[-0.32  0.21  0.94  0.98  2.27 -0.63  0.94 -3.65  4.13 -2.26  2.12  0.26
  0.35 -1.26  0.64 -1.42  0.95 -0.59 -0.91 -0.40 -1.60  0.82  0.58 -1.93
  1.39 -1.49 -0.87  0.23 -1.02  0.51 -1.34  2.05  2.54  0.28  2.94] | <14>
[ 0.42 -0.80  1.80 -0.76 -1.69 -0.06  0.15 -0.77 -1.75 -1.37  2.11 -0.04
  0.13 -1.72  1.06 -1.04  0.84  0.30  0.46  0.05 -1.77  0.91  1.42  0.54
  0.31 -1.77  1.48 -0.95 -1.45 -0.87 -1.46 -1.74  1.32 -0.69  2.73] | <14>
[ 1.12  0.62  0.44 -1.38 -2.48 -1.35  0.24  3.50 -4.39  1.88  4.20  1.61
  0.68 -2.92  0.19  0.68  0.92  2.35  0.70 -0.83  0.53  0.52  1.67 -0.06
 -0.63 -1.32  2.27 -0.20 -1.21  1.98  1.47 -3.19 -4.13  1.27  1.55] | <16>
[ 0.53  2.00  0.58 -1.46  0.70  1.04 -0.11 -2.01  1.73  1.49  1.51 -0.16
  1.35 -3.10 -0.27 -1.82  1.59 -0.47 -0.34 -0.56 -2.33  1.58  1.15 -3.80
  0.15 -2.30  0.73  0.84 -0.55  0.65  0.66 -2.74 -2.24 -0.70  0.02] | <16>
[-0.04  0.04  0.63  1.30  0.49  0.24  1.01 -6.02  1.14 -3.01  1.78 -0.26
  0.68 -0.26  1.61 -1.04  0.45 -0.89 -0.37 -0.72 -0.55  1.28  0.33 -0.31
  0.67 -1.70  0.28  0.51 -0.92 -0.85 -1.24  1.43  1.55  0.32  2.83] | <14>
[ 1.15  0.32 -0.01 -2.71 -0.84  1.41  1.06  1.72 -0.41  1.92  2.18  0.64
  1.12 -2.06  0.29 -0.65  1.74  0.34  0.95 -0.94 -2.46  0.71  2.40 -1.89
  0.09 -0.32  1.50  0.81 -0.10 -1.21  1.34 -2.46 -2.24  0.01 -0.45] | <16>
[ 0.83  0.17  0.07  5.02 -1.24  1.71 -1.10  0.19  0.26  2.00  1.24 -0.12
  1.16 -2.27 -1.96 -1.61  3.05  0.33  1.07 -0.58 -2.00  0.04  1.25 -0.53
  0.25 -1.80  0.32  0.45 -0.06  0.92  0.43 -4.54 -1.87 -0.27 -0.83] | <16>
[-0.06 -0.88  1.30 -0.74  0.31 -0.46  0.59 -1.73  1.43 -2.54  0.71  0.55
 -0.07 -0.29  1.34 -1.10  1.06  0.13 -0.06 -0.05 -0.48 -0.29  1.78 -0.14
  0.81 -1.33 -0.10 -0.83 -0.78  0.05 -1.88  0.04  2.15  2.29  1.48] | <14>
[ 0.80  0.11  0.89 -3.46 -0.37  0.42  0.57 -0.33  1.15  2.04  1.02 -0.44
  1.42 -2.24  0.42 -1.31  2.96  0.77  0.29 -0.27 -2.52  1.21  2.34 -1.31
  1.18 -2.35  1.91 -1.27  0.08  0.58  0.46 -2.45 -2.59  1.61 -0.20] | <16>
[-0.22 -0.13  1.63 -0.21  1.69 -0.90  0.80 -1.95  3.63 -1.95  2.13  1.10
 -0.35 -0.20 -0.89 -2.50  1.65 -0.29 -0.22 -0.32 -1.59  0.12  0.47 -3.23
  0.14 -2.43  0.57  1.29 -0.46 -0.49 -0.81  2.87  0.19  0.76  1.99] | <14>
[ 0.55 -0.91  0.65  0.38  0.84 -0.84  0.90  1.00  0.40 -2.23  2.58  0.61
  0.06 -0.24  0.95 -1.35  1.40  0.09  0.36 -0.73 -1.25  0.56  0.63 -0.33
  0.15 -1.36  0.31  0.66 -0.87 -0.47  0.22  1.68  0.36  2.85  2.46] | <14>
[ 1.42 -0.12 -0.85 -1.40  0.89 -0.55  0.55  0.63  1.41 -1.45  2.36  1.60
 -0.54 -1.67  0.78 -1.20  0.23  0.66  0.46 -0.49 -2.30 -0.01  1.51  0.30
  1.22 -1.42  0.94  0.00 -1.24 -1.01 -1.20  0.55 -0.19  3.71  0.98] | <14>
[ 0.89  1.16 -0.17  0.44 -0.89  1.18  0.01 -0.22  0.04  1.25  2.81 -0.38
  2.25 -3.54 -0.67 -0.47  1.02 -0.30  0.32 -0.49 -2.33  1.77  2.12 -2.23
  0.11 -2.22  1.49  0.89  0.00  1.38  1.23 -2.29 -2.05 -1.11  0.89] | <16>
[ 1.83  1.44  0.10 -1.33 -1.39  0.75  0.20  2.44 -2.94  0.89  2.46  0.37
 -0.30 -4.25 -0.57 -1.14  1.52  1.33  0.72 -0.83 -3.37  1.18  2.29  0.27
 -0.12 -1.80  1.76  1.28 -0.66  1.41  1.35 -1.48 -1.41  0.45 -0.43] | <16>
[ 1.34 -0.27  0.73 -0.51  1.06  0.13  1.69 -2.49  1.51 -2.04  1.84  1.08
  0.04 -1.42  0.38 -2.97  1.73 -0.55 -0.23 -0.64 -1.89  0.14  0.90 -2.30
  0.75 -2.62 -0.07 -0.41 -1.84 -1.53 -1.49  0.69  0.48  0.10  1.72] | <14>
[-0.71 -0.54 -1.17 -2.01  1.56  0.17  1.05 -0.48  2.71 -2.86  3.24  1.45
  0.54 -1.45  2.66 -1.72  0.58  0.05 -2.12 -0.15 -1.91  0.89  0.95 -1.47
  0.44 -2.13  1.02  0.41 -1.97 -1.84 -1.04  1.96 -0.98  1.69  1.17] | <14>
[ 0.78  0.91 -0.06 -2.48 -0.76  0.80 -0.01  0.28  0.97  1.17  1.82 -0.17
  0.91 -4.46  0.33 -1.99  2.57 -0.24  0.91 -1.12 -2.70  1.36  1.74 -3.43
  0.51 -2.67  1.66  0.44 -0.45  0.64  0.38 -3.19 -2.67  0.51  0.24] | <16>
[-0.25 -0.79  1.27 -1.57 -0.39  0.66  0.91 -1.35  1.99 -1.59  1.92  0.79
 -0.40 -1.84 -0.30 -1.39  0.56  0.13  1.37 -0.24 -2.40 -0.69  0.86 -1.23
  0.99 -1.52 -0.43 -0.80 -1.48 -0.54 -1.54  0.02  1.69  2.16  3.69] | <14>
[-0.05 -0.87  0.55 -0.04  0.26 -0.72  0.11 -1.64  1.33 -1.87  1.39  0.89
 -0.06 -1.27  1.36 -1.27  1.09  0.87 -0.27 -1.00 -0.39  0.35  1.65 -0.59
  0.95 -1.96  0.33 -0.72 -1.43 -0.42 -1.29  0.22  2.29  1.30  1.75] | <14>
[-0.07  1.83 -0.50 -1.73  0.54  1.73  0.26 -0.27  2.25  2.77  2.05  0.04
  0.83 -3.55 -0.30 -1.37  2.64  1.96  0.15 -0.36 -3.08  0.34 -0.48 -3.66
  1.05 -1.34  0.24 -0.79  0.42  1.62  0.40 -2.68  0.57  1.66  0.75] | <16>
[ 0.24  0.61  0.08 -0.70 -0.37 -0.53 -0.11  1.39  0.71  0.99  3.13  0.10
 -0.93 -3.51  0.40 -0.87  0.51  0.55  0.44 -1.13 -1.98  1.13  1.99 -2.28
  0.99 -1.90  0.98  0.42 -1.12 -0.38  0.86 -0.49 -2.28  1.11  0.50] | <16>
[ 1.46  0.35 -0.12 -4.90 -1.22  1.03  1.41  2.03 -2.94  2.15  2.62  0.48
  0.42 -2.65 -1.23 -1.20  1.70  0.45  2.23 -0.34 -2.63  0.60  2.06 -0.37
 -0.03 -1.48  1.68  1.05 -1.75  0.41  0.64 -2.83 -3.13  2.16 -0.71] | <16>
[ 0.69  0.58 -0.33 -2.14 -1.58  0.79 -0.28  1.45 -1.41  1.22  2.03  0.60
 -0.93 -3.96 -0.46 -1.02  0.94  0.99  0.33  0.25 -3.22 -0.91  1.39 -1.17
 -0.10 -1.82  1.05  1.15 -1.42  0.30  1.27 -2.62 -2.67  0.01 -1.34] | <16>
[ 1.30  0.63 -0.05 -2.43 -0.76  0.20  0.67  0.37  0.17  1.43  2.12  1.02
  1.38 -3.34 -1.00 -1.95  2.83 -0.22  0.51 -0.78 -2.35  1.06  2.21 -2.94
  0.17 -3.08  1.56  0.31 -0.91  0.69  0.05 -1.83 -3.36  0.78 -0.27] | <16>
[ 0.98 -1.05  0.76 -1.24  3.26 -0.56  1.29 -1.16  2.69 -1.50  1.87  0.94
 -0.78 -3.47  1.21 -1.74  0.87  2.10 -0.30 -0.63 -3.38  0.07  1.25 -1.45
  1.52 -2.97  1.53 -1.80 -3.19 -3.28 -1.80  1.61  0.48  5.74  2.61] | <14>
[-0.38 -0.15  0.34  1.94  2.34 -1.56  1.50 -0.57  3.76 -1.78  0.85  1.25
 -0.91  1.67 -0.50 -1.56  0.69  0.46 -1.84 -0.11 -0.32  0.57 -0.05 -0.25
  0.94  0.21  1.58  0.36 -1.49 -0.55 -0.94  5.75 -0.10  3.85  1.66] | <14>
[ 0.12 -0.24  0.95 -0.54  0.23 -0.25 -0.18 -0.49 -0.21 -1.28  1.03  1.01
 -1.51 -1.35  1.02 -1.98  0.96  0.30 -0.98 -0.19 -0.98  0.96  1.51  1.46
 -0.45 -1.37  0.65 -0.55 -0.76  0.00 -0.49 -0.13  1.17 -4.64  2.29] | <14>
[ 1.07  0.09  0.15 -2.29 -0.34 -0.71  1.26 -0.76  3.06 -1.94  1.02  2.67
 -0.11 -1.40  1.45 -1.86 -0.38  1.76 -0.49 -0.87 -1.21  0.01  1.10 -1.19
 -0.14 -1.51  1.25 -1.37 -1.69 -1.34 -2.00  0.06  1.37  1.91  1.57] | <14>
[ 0.17  0.03 -0.48 -1.55  0.15 -0.70  1.38 -0.31 -0.80 -1.67  1.87  1.84
 -0.73 -1.01  0.99 -1.90  0.14  0.17  1.29 -0.18 -0.98  0.28  1.06  0.38
 -0.04 -1.84  0.90 -0.14 -1.85  0.15 -0.87  0.76 -3.08  1.42  1.07] | <14>
[-0.74  0.08  0.07  0.35  2.38 -2.07  1.07 -1.62  3.78 -0.85  0.18  1.71
 -1.22 -0.25 -0.08 -1.77 -0.74  0.58 -0.30 -0.10 -0.37  0.39 -0.03 -0.32
  1.01  2.01  0.26 -0.59 -2.47 -0.84 -1.59  4.41 -1.93  1.42  0.27] | <14>

[ 1.25 -1.23  1.24 -0.05  3.01  3.37 -1.58  2.31  2.89  1.20 -0.19  0.68
  2.11  2.20 -2.00 -0.25  1.47 -0.76  0.38  1.59 -1.15  0.09  0.68  5.15
  0.11  2.80  1.47  0.92  2.33 -0.58 -0.76 -0.66 -0.68  0.46 -1.89] | <63>
[-0.37 -1.20 -1.39 -2.47  5.32 -0.97  2.48 -0.04  0.19  0.08 -2.89 -1.59
  2.59  1.61 -0.28  2.77 -3.37  1.06 -0.21 -0.88 -1.91 -1.95  0.08 -2.72
  1.39  0.32 -0.52 -0.74  2.84  2.16 -0.09 -0.45  4.63 -0.08  1.59] | <63>
[ 1.40 -2.05 -0.03 -1.65  1.82 -2.44  1.27 -1.80  0.27 -1.06 -2.55 -4.23
  5.63 -0.15  1.36  0.31 -1.89  0.81 -1.69 -0.71  1.24 -1.51 -0.17 -2.72
  0.60 -1.11 -1.75  0.93 -0.22  3.05  0.05 -0.27  6.28 -1.16  4.33] | <63>
[ 1.36  0.31  2.52 -0.64  1.84  2.67 -6.84 -0.25 -1.27 -1.95  1.39 -1.39
  2.66  0.53  1.01 -2.07 -0.20 -0.05 -1.99  0.05 -0.32  0.39  0.52  3.08
 -1.03  1.74 -0.84  0.06 -1.02 -0.09 -2.31  0.15 -0.32 -0.05 -0.30] | <63>
[ 0.66 -1.29 -0.23  0.73  0.62 -1.45 -0.97  0.43  2.80  2.11 -0.96 -2.32
  2.09  0.55 -0.09 -0.87  1.11 -0.13 -0.69  1.23  1.09 -0.02 -1.22  1.78
 -0.01 -0.06  0.41  1.58  0.80  0.38  0.36 -0.04  2.27 -1.09  1.30] | <63>
[-0.87  0.42 -0.63  1.61 -1.77 -2.03 -0.28 -1.58 -2.32 -0.09  2.11 -1.42
 -2.44 -1.26  2.17 -1.43  0.11  1.28 -0.04 -0.24  2.38 -0.09 -1.51 -1.97
  0.01 -2.28 -1.01  0.73 -0.61 -0.82 -0.82  1.20  0.09 -0.28  1.40] | <56>
[ 0.80 -0.47  0.23 -1.41 -0.57  0.46  0.26 -1.06 -0.27 -1.64  0.45 -0.12
 -1.80 -0.15  1.42 -1.85 -1.47  0.42 -3.45 -0.97  0.01 -0.11 -0.10  1.89
  0.09 -0.13 -0.67 -0.52 -0.62  0.84 -1.05 -0.11 -0.22 -3.77 -1.18] | <63>
[-0.71  0.54  1.79  1.89  1.83  1.33 -1.20  2.51 -0.28 -0.32  1.83  0.30
  3.09  0.99  0.01  0.42  3.08  0.23  2.17  2.75  2.52  0.17 -0.85 -2.00
 -1.47  0.25 -2.37 -0.03  1.34  0.02  0.01 -0.85 -1.58  0.12  1.75] | <63>
[-0.05  0.24  1.83  0.23  2.55  2.54 -0.99 -0.06 -3.39 -0.09  2.40 -0.71
 -0.62  1.64  0.80 -1.79 -0.91  0.09 -1.22 -0.60 -0.90  0.96  0.82  4.01
 -0.44  0.87 -0.07  0.41 -0.18 -1.57 -3.80 -0.21 -0.86  1.12  0.70] | <63>
[-0.90  0.20 -1.23  1.36 -0.38 -1.07  0.74  1.59  0.07 -0.14  0.78  0.03
 -0.01 -0.17  1.47 -0.69  0.52  1.42  0.65  2.18  2.85 -0.72 -2.00 -4.17
  0.88 -1.45 -1.75  0.24  2.00  0.99  1.45  0.13  0.33 -0.17  0.51] | <63>
